Below are the code and all the weights of a small trained network. Each question names an input and a target symbol and asks about switching units off, where a switched-off unit gives its printed mean instead of its output.

import numpy as np


def w(rows, s, z=0):
    codes = np.array(rows[::2]) - 128.0
    scale = np.full(codes.shape[1], s)
    scale[-1] = z or s
    return codes * scale


def softmax(a):
    e = np.exp(a - a.max(-1, keepdims=True))
    return e / e.sum(-1, keepdims=True)


def log_softmax(a):
    a = a - a.max(-1, keepdims=True)
    return a - np.log(np.exp(a).sum(-1, keepdims=True))


def net(x, mask):
    ids = ['βδζλξσφ'.index(c) for c in x.split()]
    T = len(ids)
    res = E[ids] + P[:T]
    u = 0
    for l in range(3):
        r = res
        for j in range(3):
            rows = slice(3 * j, 3 * j + 3)
            q, k, v = (r @ M[l][rows].T for M in (Q, K, V))
            z = softmax(np.where(np.tri(T) > 0, q @ k.T / 3**0.5, -1e9)) @ v
            o = O[l][rows]
            res = res + np.where(mask[u + j], z, o[:, -1]) @ o[:, :-1]
        u += 3
    return log_softmax(res[-1] @ U[:, :-1].T + U[:, -1])


Q, K, V, O = {}, {}, {}, {}
E = w([
[162,172,200,123,72,106,182,89,210],'β',
[119,107,75,131,27,140,126,143,143],'δ',
[170,180,247,153,84,110,170,91,30],'ζ',
[212,11,157,173,136,94,224,147,122],'λ',
[105,124,73,122,169,254,219,93,6],'ξ',
[253,124,55,210,165,116,86,54,103],'σ',
[2,99,126,176,203,100,79,40,194],'φ',
],0.0096)
P = w([
[125,88,114,48,113,147,110,132,124],'0',
[151,144,163,249,135,198,172,178,176],'1',
[159,146,169,254,130,200,158,158,178],'2',
[160,157,162,232,141,172,163,132,172],'3',
[148,145,144,230,134,153,167,112,150],'4',
[141,127,132,228,136,124,171,94,132],'5',
[130,122,117,225,138,104,175,71,109],'6',
[116,113,80,224,139,85,166,51,87],'7',
[105,88,84,225,127,79,183,29,62],'8',
[90,76,59,209,123,62,195,9,37],'9',
],0.0082)
Q[0] = w([
[78,103,109,168,158,143,130,76,115],'0.h0',
[140,106,88,216,155,144,167,75,108],'0.h0',
[158,100,109,113,134,188,161,134,140],'0.h0',
[130,131,188,98,106,117,132,174,120],'0.h1',
[160,145,103,58,253,133,44,140,106],'0.h1',
[163,65,151,212,82,137,209,103,86],'0.h1',
[155,155,159,133,130,130,129,138,134],'0.h2',
[124,147,158,141,149,165,137,144,128],'0.h2',
[127,165,100,100,166,116,120,107,144],'0.h2',
],0.011)
K[0] = w([
[101,76,93,69,158,141,95,153,133],'0.h0',
[149,65,68,38,153,147,145,107,115],'0.h0',
[156,137,120,120,222,143,209,91,143],'0.h0',
[168,151,110,159,112,131,174,156,175],'0.h1',
[116,188,131,88,100,166,76,205,184],'0.h1',
[125,118,96,163,198,59,113,2,99],'0.h1',
[111,79,112,85,125,125,159,145,113],'0.h2',
[133,127,84,119,138,133,102,142,119],'0.h2',
[146,113,148,142,69,123,112,163,177],'0.h2',
],0.0079)
V[0] = w([
[153,116,107,225,173,135,149,113,152],'0.h0',
[91,153,135,58,59,167,99,114,156],'0.h0',
[118,77,117,49,61,127,128,160,67],'0.h0',
[105,121,254,57,147,84,181,129,143],'0.h1',
[96,68,169,177,144,130,158,145,50],'0.h1',
[188,88,149,125,67,117,176,148,125],'0.h1',
[124,73,140,78,92,106,87,154,163],'0.h2',
[129,144,152,251,27,154,201,101,159],'0.h2',
[132,130,95,129,149,192,141,137,90],'0.h2',
],0.0078)
O[0] = w([
[113,81,62,204,213,125,167,185,92,181],'0.h0',
[119,121,173,78,75,110,152,42,175,96],'0.h0',
[148,253,128,120,63,89,39,67,158,122],'0.h0',
[136,58,234,53,157,93,133,177,87,28],'0.h1',
[138,178,190,170,238,51,30,123,48,176],'0.h1',
[126,135,104,104,78,17,146,169,128,120],'0.h1',
[140,74,149,105,56,89,40,162,183,54],'0.h2',
[102,79,131,165,209,35,180,24,54,255],'0.h2',
[109,204,122,210,100,137,140,125,102,166],'0.h2',
],0.0059,0.0073)
Q[1] = w([
[81,130,107,160,132,16,207,94,96],'1.h0',
[86,161,173,18,85,53,80,166,200],'1.h0',
[151,120,89,206,224,205,169,89,82],'1.h0',
[208,128,110,186,103,37,203,118,78],'1.h1',
[147,186,88,247,143,163,211,59,53],'1.h1',
[81,92,189,132,150,2,54,121,144],'1.h1',
[104,154,134,121,150,121,129,114,99],'1.h2',
[167,103,136,81,82,118,130,163,134],'1.h2',
[109,196,75,108,163,98,124,87,115],'1.h2',
],0.0077)
K[1] = w([
[122,131,43,161,124,105,193,100,46],'1.h0',
[186,145,151,139,94,200,146,211,148],'1.h0',
[46,117,101,139,182,70,128,65,125],'1.h0',
[113,140,90,112,183,125,139,1,68],'1.h1',
[141,73,100,141,186,85,103,15,111],'1.h1',
[101,96,156,70,142,168,192,163,127],'1.h1',
[108,107,156,103,113,110,113,115,148],'1.h2',
[149,141,130,180,123,123,130,191,121],'1.h2',
[103,107,153,90,96,127,117,122,135],'1.h2',
],0.0087)
V[1] = w([
[255,127,133,116,96,116,130,146,85],'1.h0',
[216,171,94,115,98,195,154,117,101],'1.h0',
[90,138,126,150,83,96,73,95,152],'1.h0',
[154,191,146,133,186,166,69,88,93],'1.h1',
[192,61,115,161,155,94,64,134,172],'1.h1',
[103,87,97,103,172,179,160,141,97],'1.h1',
[145,134,119,147,150,145,196,141,124],'1.h2',
[142,164,86,194,122,124,77,129,102],'1.h2',
[153,161,148,117,150,122,104,139,79],'1.h2',
],0.009)
O[1] = w([
[66,121,94,120,74,50,169,171,118,46],'1.h0',
[56,141,64,186,47,89,160,84,131,122],'1.h0',
[144,167,123,47,166,166,127,63,151,126],'1.h0',
[108,195,191,174,129,131,174,86,130,254],'1.h1',
[165,181,25,134,199,90,199,176,91,160],'1.h1',
[141,91,158,253,90,185,77,198,51,156],'1.h1',
[77,83,113,169,181,133,114,76,139,137],'1.h2',
[76,220,126,130,176,167,113,100,104,161],'1.h2',
[70,150,174,98,121,25,145,136,98,111],'1.h2',
],0.0073,0.0097)
Q[2] = w([
[148,18,73,120,129,122,207,98,64],'2.h0',
[102,120,107,95,130,152,90,187,193],'2.h0',
[206,8,167,109,73,128,180,125,183],'2.h0',
[142,130,45,165,112,106,234,83,168],'2.h1',
[110,119,129,2,39,146,26,182,161],'2.h1',
[223,179,173,146,214,145,164,52,169],'2.h1',
[180,186,68,125,136,83,152,80,152],'2.h2',
[25,116,182,116,92,107,94,133,87],'2.h2',
[181,199,148,194,207,176,137,67,101],'2.h2',
],0.0046)
K[2] = w([
[225,76,164,99,79,38,138,141,121],'2.h0',
[138,201,190,122,147,164,88,170,122],'2.h0',
[125,141,129,3,127,149,135,196,148],'2.h0',
[180,94,74,49,98,7,165,112,162],'2.h1',
[129,124,138,208,172,146,186,183,113],'2.h1',
[100,199,135,58,124,99,61,55,163],'2.h1',
[107,183,175,105,107,168,94,110,158],'2.h2',
[205,107,152,126,208,119,170,142,105],'2.h2',
[117,93,97,52,81,102,61,100,96],'2.h2',
],0.005)
V[2] = w([
[91,131,166,28,50,142,142,169,206],'2.h0',
[107,132,141,138,182,151,130,124,71],'2.h0',
[117,148,100,112,55,143,89,100,166],'2.h0',
[75,130,156,126,68,60,176,121,81],'2.h1',
[135,145,125,190,216,104,117,153,103],'2.h1',
[134,61,87,169,109,159,128,158,140],'2.h1',
[143,101,205,67,96,127,65,124,119],'2.h2',
[142,3,190,159,143,134,178,156,132],'2.h2',
[67,144,218,230,169,195,174,77,96],'2.h2',
],0.0058)
O[2] = w([
[73,141,116,145,169,98,94,68,79,5],'2.h0',
[116,160,188,130,75,138,145,205,100,159],'2.h0',
[131,138,138,135,159,140,103,61,112,106],'2.h0',
[78,50,123,153,179,79,113,136,62,110],'2.h1',
[106,190,79,211,137,82,228,112,150,110],'2.h1',
[158,112,125,155,48,156,140,70,158,107],'2.h1',
[159,128,99,56,178,155,235,159,204,120],'2.h2',
[139,51,71,122,98,130,196,90,109,83],'2.h2',
[93,38,253,86,105,102,149,126,124,141],'2.h2',
],0.0057,0.017)
U = w([
[124,32,72,133,120,127,91,53,129,47],'β',
[189,140,161,123,186,179,56,168,162,119],'δ',
[121,69,120,96,149,57,98,252,91,249],'ζ',
[78,176,40,177,112,65,206,152,142,129],'λ',
[80,108,184,108,121,74,155,63,133,113],'ξ',
[109,85,152,232,54,133,16,149,102,116],'σ',
[194,37,131,101,44,167,171,132,186,182],'φ',
],0.0036,0.002)

Each question gives the input, a string of symbols that net reads in full, and the target symbol t.
The units are the heads (3 rows each of Q, K, V and O). Each row of codes is followed by its name. A weight is (code - 128) times the scale printed after its matrix; where a second scale follows, it is the last column's (O and U).
mask holds one flag per head, layer by layer. A switched-off head (its flag False) gives its mean, the last column of its rows in O, instead of its output. The means were averaged over made-up inputs and are rounded, as every weight is.
A unit's drop is (log p(t) with every unit on - log p(t) with that unit switched off) / (log p(t) with every unit on - log p(t) with every unit switched off).
The circuit of an input: a set's keep is (log p(t) with only the set's units on - log p(t) with every unit switched off) / (log p(t) with every unit on - log p(t) with every unit switched off). Starting from all 9 units, units are removed one at a time, each time the one whose removal leaves the highest keep (on an exact tie, the one counted first), for as long as the keep stays at least 0.8.
circuit, biggest first: the units of the circuit, biggest drop first
most important unit: the unit with the biggest drop
heads that matter: for each layer, one digit per head in row order, 1 if its drop is at least 0.15 and else 0, layers parted by /
drop of u: that unit's drop, to one decimal
input ξ σ ζ σ δ σ φ λ, target δ: circuit, biggest first -> 1.h0
input ξ δ ζ φ, target ξ: circuit, biggest first -> 1.h1, 2.h2, 0.h0
input ζ ξ ξ σ ξ ξ ξ ξ λ ζ, target ζ: heads that matter -> 110 / 001 / 110
input σ ξ δ ξ φ ξ σ δ, target σ: circuit, biggest first -> 2.h2, 0.h1, 1.h2
input σ ξ ξ, target σ: circuit, biggest first -> 2.h2, 1.h0
input σ δ ξ ζ, target σ: circuit, biggest first -> 2.h2, 0.h2, 1.h0, 1.h1
input φ ξ ξ δ σ ξ, target φ: heads that matter -> 110 / 001 / 111
input ξ σ σ φ δ λ, target ξ: circuit, biggest first -> 1.h1, 2.h2, 0.h0
input ξ σ λ β ξ φ φ σ, target δ: heads that matter -> 101 / 100 / 000
input δ ζ ζ λ δ, target ζ: circuit, biggest first -> 0.h1, 2.h1, 1.h0, 0.h0
input ξ β δ φ σ β ξ, target ξ: heads that matter -> 100 / 010 / 001
input δ φ ξ, target δ: circuit, biggest first -> 1.h0, 0.h0, 2.h2
input ξ σ ξ ζ λ σ σ δ ζ, target ξ: circuit, biggest first -> 2.h2, 1.h1, 0.h0
input φ ξ φ σ ζ ζ λ σ λ δ, target φ: most important unit -> 0.h0
input ξ δ φ φ σ ξ ξ δ, target ξ: circuit, biggest first -> 2.h2, 0.h0, 1.h1
input φ λ σ β σ ξ λ, target φ: circuit, biggest first -> 2.h1, 2.h0, 2.h2, 1.h0
input ζ δ β σ φ ξ, target ζ: heads that matter -> 110 / 001 / 010
input σ ζ φ φ β ξ σ φ λ ξ, target σ: circuit, biggest first -> 2.h2, 1.h1, 0.h0
input ζ λ σ δ φ σ σ φ σ φ, target ζ: circuit, biggest first -> 0.h0, 2.h1, 2.h0, 1.h1
input ξ ξ σ σ, target λ: heads that matter -> 010 / 110 / 010
input β λ λ δ, target β: most important unit -> 1.h2
input β σ λ φ σ ξ σ σ λ σ, target β: heads that matter -> 111 / 001 / 110
input β φ σ β σ, target β: heads that matter -> 110 / 001 / 110
input φ φ φ σ λ ξ β σ, target φ: heads that matter -> 110 / 001 / 111
input σ λ ξ λ β ξ δ, target σ: heads that matter -> 000 / 010 / 001
input δ σ λ λ λ φ φ φ φ φ, target δ: heads that matter -> 000 / 100 / 000
input δ β φ β, target δ: most important unit -> 1.h0
input λ ξ φ β σ ξ σ σ ζ, target λ: drop of 1.h1 -> 0.3
input ξ σ ζ β λ ξ δ ζ σ, target ξ: drop of 0.h0 -> 0.3
input φ σ σ, target φ: drop of 0.h1 -> 0.6
